Here is a tiny trained network, its code and every weight. The questions are about switching its units off for an input and a class, where a switched-off unit gives its printed mean instead of its output.

import numpy as np


def w(rows, s, z=0):
    codes = np.array(rows[::2]) - 128.0
    scale = np.full(codes.shape[1], s)
    scale[-1] = z or s
    return codes * scale


def norm(h):
    return h / np.sqrt((h * h).mean(-1, keepdims=True) + 1e-5)


def f(y):
    return np.maximum(y, 0)


def log_softmax(a):
    a = a - a.max(-1, keepdims=True)
    return a - np.log(np.exp(a).sum(-1, keepdims=True))


def net(x, mask):
    res = np.array(x, float).reshape(1, 7) / 4 @ E
    u = 0
    for l in range(4):
        y = f(norm(res) @ A[l][:, :-1].T + A[l][:, -1])
        res = res + np.where(mask[u : u + 4], y, B[l][:, -1]) @ B[l][:, :-1]
        u += 4
    return log_softmax(norm(res)[-1] @ U[:, :-1].T + U[:, -1])


A, B = {}, {}
E = w([
[103,2,160,23],'x0',
[70,202,189,150],'x1',
[30,51,214,190],'x2',
[72,196,142,44],'x3',
[169,68,75,93],'x4',
[174,167,252,130],'x5',
[108,124,94,136],'x6',
],0.0085)
A[0] = w([
[227,76,76,145,6],'0.n0',
[168,222,255,189,2],'0.n1',
[30,185,200,115,143],'0.n2',
[43,79,163,124,115],'0.n3',
],0.0064,0.0041)
B[0] = w([
[159,42,156,229,169],'0.n0',
[94,254,206,131,218],'0.n1',
[210,54,101,143,254],'0.n2',
[104,112,199,90,216],'0.n3',
],0.011,0.0033)
A[1] = w([
[103,193,40,80,2],'1.n0',
[110,157,6,84,101],'1.n1',
[181,112,138,155,23],'1.n2',
[95,188,40,81,31],'1.n3',
],0.013,0.0047)
B[1] = w([
[190,133,79,27,197],'1.n0',
[168,244,126,41,254],'1.n1',
[83,87,55,103,150],'1.n2',
[137,163,67,35,201],'1.n3',
],0.011,0.0041)
A[2] = w([
[162,67,157,31,112],'2.n0',
[192,142,43,157,1],'2.n1',
[254,91,57,142,121],'2.n2',
[255,79,34,154,111],'2.n3',
],0.0096,0.0087)
B[2] = w([
[135,84,190,56,252],'2.n0',
[125,89,190,187,139],'2.n1',
[98,60,36,195,238],'2.n2',
[157,57,6,198,237],'2.n3',
],0.012,0.0047)
A[3] = w([
[5,115,131,160,2],'3.n0',
[66,131,137,152,127],'3.n1',
[156,207,181,187,73],'3.n2',
[146,176,180,77,218],'3.n3',
],0.017,0.0036)
B[3] = w([
[240,133,251,160,169],'3.n0',
[196,141,147,175,162],'3.n1',
[54,226,148,137,222],'3.n2',
[36,116,79,174,254],'3.n3',
],0.015,0.0079)
U = w([
[191,176,31,27,101],'0',
[52,232,181,179,84],'1',
[61,71,142,74,2],'2',
[197,8,19,220,66],'3',
[101,44,166,62,171],'4',
[209,80,204,200,63],'5',
],0.017,0.0047)

Each question gives the input, the list of numbers given to net, and the class t.
The units are the neurons (one row each of A and B). Each row of codes is followed by its name. A weight is (code - 128) times the scale printed after its matrix; where a second scale follows, it is the last column's (A, B and U).
mask holds one flag per neuron, layer by layer. A switched-off neuron (its flag False) gives its mean, the last column of its row in B, instead of its output. The means were averaged over made-up inputs and are rounded, as every weight is.
A unit's drop is (log p(t) with every unit on - log p(t) with that unit switched off) / (log p(t) with every unit on - log p(t) with every unit switched off).
The circuit of an input: a set's keep is (log p(t) with only the set's units on - log p(t) with every unit switched off) / (log p(t) with every unit on - log p(t) with every unit switched off). Starting from the 12 units with the biggest drops (on a tie, the unit counted first), units are removed one at a time, each time the one whose removal leaves the highest keep (on an exact tie, the one counted first), for as long as the keep stays at least 0.8.
circuit, biggest first: the units of the circuit, biggest drop first
top k neurons: the k neurons with the biggest drops, biggest first
top k neurons in layer l: the k neurons of layer l with the biggest drops, biggest first
drop of u: that unit's drop, to one decimal
input [-7,-3,8,-3,-1,0,3], class 5: circuit, biggest first -> 3.n3
input [5,4,-6,1,8,5,-7], class 4: circuit, biggest first -> 2.n0; 1.n1
input [-3,8,8,-8,4,-1,-4], class 5: top 3 neurons -> 3.n0; 1.n1; 3.n3
input [8,2,-6,4,-6,5,7], class 4: circuit, biggest first -> 3.n2; 1.n1
input [1,2,7,1,-2,3,1], class 5: top 2 neurons in layer 3 -> 3.n0; 3.n1
input [-6,0,-1,6,-8,-3,7], class 0: top 2 neurons -> 1.n0; 1.n3
input [0,4,2,-7,-6,-3,6], class 5: top 2 neurons -> 3.n0; 1.n1
input [1,0,2,-3,-1,-4,-7], class 5: top 4 neurons -> 1.n1; 1.n0; 1.n3; 0.n2
input [3,0,-7,-1,-8,2,1], class 1: top 2 neurons -> 0.n1; 2.n3
input [6,4,-4,-4,-7,-7,5], class 0: drop of 1.n1 -> 0.1
input [2,5,7,-5,-2,-3,-1], class 5: drop of 1.n2 -> 0.0
input [7,2,4,-7,-2,-2,-5], class 5: drop of 3.n0 -> 0.3
